In the rows, 128 means zero.
Group, then class
[140 147 134 136 121 140 141 148 145 136 120 126 136 138 142 163  89 152
 100 115  86 133 112 130 158 106  94] : R:J397
[124 158 142 150 143 103 119 140 143 129 123 107 188 137 138 141  78 155
  88 129 110 107 129 136 153  99 110] : R:J905
[165 144 136 112 113 166 128 206 128  90 127 120 123 130 205 168 137 105
 110  90  96 136 144 124 157 138 148] : V:J880
[177 134 147 142  99 111 129 109 113 136 154 120 124 152 183 143 102 132
 117 132 128 110 117 142 150 141  77] : V:J651
[207 136 146 122 107 117 101 141 121  94 150 144 144 129 241 130  86 134
  64 121 131  63 122 122 168 103 144] : V:J841
[184 119 141 118 114 103 115 145 137 104 117 109  95 131 193 106 137 109
 124 121  97 143 165 145 134 107 141] : V:J651
[ 54  89 123 119 122 126 115 118 102 149 174 139 153 139 121 118 103 137
  84 140 163  87 122 133 118 144  62] : X:J108
[187 130 169 101 109 111 116 107 141 136 127 110 118 115 144  75 115  97
 145 124  86 208 137 143  72 105  79] : V:J651
[191 147 136 121 117 160 154 141 173 132 174 124 115 111 183 155 159 118
 167 110 105 128  92 127 115 104 187] : D:J208
[ 40 143 133  89 131 115 118  97 138 186 123 115 141 107  77  67 151 120
 147 117 116 196 127 141  28 179  14] : X:J174
[ 75 121 131  91 153  90 108  59 150 154 150 127 154 149  84  58  38 142
  80 149 188  66  88 134  68  78  69] : X:J174
[ 23 123 126 109 128 138 128 114 135 164 106 112 104 121  97 105 143 131
 132 117 124 145 128 133  99 155  42] : X:J387
[192 133 130 130 110 132 119 155 120  98 150 144 140 138 192 126 112 125
 103 125 108 106 128 127 172 100 136] : V:J651
[  9 124 111 110 136 137 116 112 136 147 112 140 142 144  78 102 115 138
 118 123 155 102 136 136  95 148 100] : X:J174
[204 116 143 122 104 112 119 139 127  87 131 156 144 136 208 115  82 118
  85 123 138 106 131 139 119 113 134] : V:J880
[ 89 116 138 125 133 108 121 131 125 120 133 147 156 138 136 127  74 159
  85 118 186  69 123 116 133 130  79] : X:J387
[103 154 151 121 133 131 161 138 136 155 139 124 139 106 148 168  85 192
 114 131 120 151 113 136 110 110  64] : R:J905
[198 121 126 112 102 148 145 168 109  94 126 118 120 113 206 111 142  79
 114 103  92 127 140 127 139 128 189] : V:J880
[137 165 137 123 131 140 147 169 151 157 104 101 137 118 106 136 138 159
 115 112  32 155 114 120 135 104  92] : R:J144
[138 157 132 139 146 142 147 157 133 158 114  93 139 122 109 131 121 159
 124 121  43 174 128 114 129 103 179] : R:J144
[107 159 133 120 117 167 128 160 125 151 117  99 137 116 165 165 147 139
 119 112 102 135 136 129 120 133  75] : R:J905
[121 147 115 134 133 138 139 136 114 139 133 109 138 140 133 151  75 136
 101 118  83 165 123 110 161 110 102] : R:J397
[ 17 119 117 143 128 120 145 105 137 132 122 149 151 145 115 116  65 140
  89 114 183  37 109 143 148  18  39] : X:J387
[206 124 110 131 143 152 159 120 150 132 135 137 113 128 113 143 162 158
 162 127 126  97  78 112 116 110 165] : D:J853
[176 133 138 132 145 127 128  97 177 124 175 160 129 144 149 127 120 132
 129 138 143  72  75 128  99 111 175] : D:J742
[164 142 131 111 131 160 141 142 149 136 142 119 119 107 120 166 145 126
 160 141 108 169 120 124  78 120 143] : D:J853
[186 129 154 117 126 116 131 109 146 149 126 115 140 114 161 112 104 113
 145 116 108 164 115 136  73 107 107] : V:J841
[101 131 135 113 139  99 116  65 140 160 138 166 138 127 124 103  52 155
 104 135 177 130 104 132  79 120   7] : X:J387
[238 136 129 135 129  96 137 118 118 103 170 130 134 135 191 157 121 114
 115 128 138  76  89 127 131 120 213] : D:J853
[139 128 138 125 147 152 117 148 159 130 134 125 161 116 137 143 145 133
 149 120 108 133 134 125 102 141 157] : D:J742
[125 116 136  98  83 177 172 197 128 109 101  97 107 117 134 126 191  94
 172  99  64 181 144  98 151 122 161] : V:J651
[193 147 139 145 150 131 107 110 159  97 192 148 148 119 190 160 128 150
 123 141 163  20  97 133 130 109 226] : D:J208
